Here is a tiny trained network, its code and every weight. The questions are about switching its units off for an input and a target symbol, where a switched-off unit gives its printed mean instead of its output.

import numpy as np


def w(rows, s, z=0):
    codes = np.array(rows[::2]) - 128.0
    scale = np.full(codes.shape[1], s)
    scale[-1] = z or s
    return codes * scale


def f(y):
    return y / 2 * (1 + np.tanh(0.7978845608 * (y + 0.044715 * y**3)))


def softmax(a):
    e = np.exp(a - a.max(-1, keepdims=True))
    return e / e.sum(-1, keepdims=True)


def log_softmax(a):
    a = a - a.max(-1, keepdims=True)
    return a - np.log(np.exp(a).sum(-1, keepdims=True))


def net(x, mask):
    ids = ['ΓΘΣλμξπφ'.index(c) for c in x.split()]
    T = len(ids)
    res = E[ids] + P[:T]
    u = 0
    for l in range(3):
        q, k, v = (res @ M[l].T for M in (Q, K, V))
        z = softmax(np.where(np.tri(T) > 0, q @ k.T / 3**0.5, -1e9)) @ v
        res = res + np.where(mask[u], z, O[l][:, -1]) @ O[l][:, :-1]
        u += 1
        y = f(res @ A[l][:, :-1].T + A[l][:, -1])
        res = res + np.where(mask[u : u + 4], y, B[l][:, -1]) @ B[l][:, :-1]
        u += 4
    return log_softmax(res[-1] @ U[:, :-1].T + U[:, -1])


Q, K, V, O, A, B = {}, {}, {}, {}, {}, {}
E = w([
[224,167,108,110],'Γ',
[169,20,158,6],'Θ',
[202,240,20,66],'Σ',
[114,132,145,134],'λ',
[72,140,179,135],'μ',
[175,121,187,200],'ξ',
[47,33,168,210],'π',
[187,49,136,118],'φ',
],0.016)
P = w([
[149,171,143,98],'0',
[56,195,83,68],'1',
[119,123,248,166],'2',
[122,185,141,172],'3',
[126,186,140,122],'4',
[128,170,143,120],'5',
[121,141,193,207],'6',
[150,168,125,148],'7',
[95,162,55,83],'8',
[167,154,91,148],'9',
[107,158,216,163],'10',
[157,161,148,163],'11',
],0.011)
Q[0] = w([
[99,59,96,190],'0.h1',
[179,61,62,154],'0.h1',
[58,255,143,172],'0.h1',
],0.0078)
K[0] = w([
[120,209,125,44],'0.h1',
[87,115,129,169],'0.h1',
[222,218,2,151],'0.h1',
],0.0067)
V[0] = w([
[83,143,90,186],'0.h1',
[175,98,69,39],'0.h1',
[213,242,165,254],'0.h1',
],0.0087)
O[0] = w([
[159,136,241,133,4],'0.h1',
[253,125,205,85,240],'0.h1',
[105,19,110,14,91],'0.h1',
],0.0072,0.0049)
A[0] = w([
[21,132,72,126,56],'0.n1',
[148,136,135,3,238],'0.n2',
[67,235,215,96,3],'0.n3',
[82,104,179,24,107],'0.n4',
],0.0061,0.0017)
B[0] = w([
[186,194,201,104,117],'0.n1',
[163,1,71,155,254],'0.n2',
[82,44,163,157,124],'0.n3',
[227,188,143,128,159],'0.n4',
],0.0068,0.0055)
Q[1] = w([
[135,187,164,149],'1.h1',
[126,191,120,71],'1.h1',
[1,142,178,152],'1.h1',
],0.0097)
K[1] = w([
[12,90,103,2],'1.h1',
[198,144,241,26],'1.h1',
[85,207,82,203],'1.h1',
],0.0073)
V[1] = w([
[167,68,2,132],'1.h1',
[103,101,159,89],'1.h1',
[41,82,89,135],'1.h1',
],0.0091)
O[1] = w([
[139,53,150,60,255],'1.h1',
[98,75,95,78,121],'1.h1',
[149,2,198,58,4],'1.h1',
],0.0076,0.008)
A[1] = w([
[155,118,29,83,249],'1.n1',
[166,41,127,93,160],'1.n2',
[224,124,243,113,141],'1.n3',
[2,243,83,88,32],'1.n4',
],0.0084,0.0017)
B[1] = w([
[101,146,207,139,255],'1.n1',
[121,183,176,173,209],'1.n2',
[136,135,3,67,193],'1.n3',
[151,114,53,151,141],'1.n4',
],0.0077,0.0091)
Q[2] = w([
[56,70,165,48],'2.h1',
[106,130,54,221],'2.h1',
[254,122,104,172],'2.h1',
],0.0096)
K[2] = w([
[112,255,213,170],'2.h1',
[153,197,165,138],'2.h1',
[159,163,226,7],'2.h1',
],0.0059)
V[2] = w([
[102,207,160,233],'2.h1',
[104,55,103,145],'2.h1',
[171,127,254,60],'2.h1',
],0.0071)
O[2] = w([
[168,133,111,164,56],'2.h1',
[127,182,89,255,2],'2.h1',
[111,55,193,69,233],'2.h1',
],0.0097,0.0043)
A[2] = w([
[118,134,189,34,203],'2.n1',
[171,207,147,120,136],'2.n2',
[132,132,196,83,3],'2.n3',
[137,167,197,1,139],'2.n4',
],0.0088,0.0017)
B[2] = w([
[194,159,56,165,223],'2.n1',
[101,165,249,71,157],'2.n2',
[1,177,186,111,172],'2.n3',
[115,85,19,175,249],'2.n4',
],0.005,0.015)
U = w([
[103,154,97,149,10],'Γ',
[118,155,211,67,253],'Θ',
[112,173,174,96,44],'Σ',
[137,105,162,97,85],'λ',
[202,185,121,134,173],'μ',
[65,145,129,68,131],'ξ',
[113,114,240,2,141],'π',
[166,152,186,128,52],'φ',
],0.0081,0.0017)

Each question gives the input, a string of symbols that net reads in full, and the target symbol t.
The units are the heads (3 rows each of Q, K, V and O) and the neurons (one row each of A and B). Each row of codes is followed by its name. A weight is (code - 128) times the scale printed after its matrix; where a second scale follows, it is the last column's (O, A, B and U).
mask holds one flag per unit, layer by layer, with each layer's heads first. A switched-off unit (its flag False) gives its mean, the last column of its rows in O or B, instead of its output. The means were averaged over made-up inputs and are rounded, as every weight is.
A unit's drop is (log p(t) with every unit on - log p(t) with that unit switched off) / (log p(t) with every unit on - log p(t) with every unit switched off).
The circuit of an input: a set's keep is (log p(t) with only the set's units on - log p(t) with every unit switched off) / (log p(t) with every unit on - log p(t) with every unit switched off). Starting from the 12 units with the biggest drops (on a tie, the unit counted first), units are removed one at a time, each time the one whose removal leaves the highest keep (on an exact tie, the one counted first), for as long as the keep stays at least 0.8.
units of the circuit, in order: the units of the circuit, biggest drop first
top k neurons: the k neurons with the biggest drops, biggest first
k most important neurons of layer l: the k neurons of layer l with the biggest drops, biggest first
drop of u: that unit's drop, to one decimal
input ξ Σ Γ Γ ξ φ, target π: units of the circuit, in order : [0.h1; 1.h1]
input Θ Θ π, target μ: units of the circuit, in order : [0.h1]
input ξ Γ ξ φ Θ Θ Γ Θ φ Γ, target π: units of the circuit, in order : [1.h1; 0.h1]
input Θ λ ξ μ, target μ: units of the circuit, in order : [0.h1; 2.h1; 1.h1]
input μ μ π, target Γ: units of the circuit, in order : [2.h1; 0.h1]
input Θ Θ ξ Θ λ μ, target μ: top 3 neurons : [1.n4; 1.n1; 2.n3]
input Σ Σ Θ, target ξ: top 2 neurons : [2.n4; 0.n2]
input Σ π Θ Σ Θ Θ Γ π, target π: units of the circuit, in order : [0.h1; 2.n4]
input μ μ μ, target Γ: 2 most important neurons of layer 0 : [0.n1; 0.n2]
input Θ λ φ, target μ: 3 most important neurons of layer 1 : [1.n1; 1.n3; 1.n2]
input Θ Θ π Θ, target μ: 2 most important neurons of layer 1 : [1.n4; 1.n1]
input Γ Σ Σ, target π: 2 most important neurons of layer 1 : [1.n1; 1.n2]
input Θ Θ φ, target μ: top 3 neurons : [1.n1; 2.n3; 1.n3]
input Θ Θ λ, target μ: top neuron : [1.n1]
input Θ Θ λ Θ π, target μ: top 2 neurons : [1.n1; 2.n3]
input ξ ξ Σ μ φ Θ π, target π: 2 most important neurons of layer 2 : [2.n4; 2.n1]
input ξ Γ Γ Θ λ, target π: drop of 2.n2 : -0.2
input Θ Σ Σ μ Θ Θ, target μ: drop of 0.h1 : 0.8
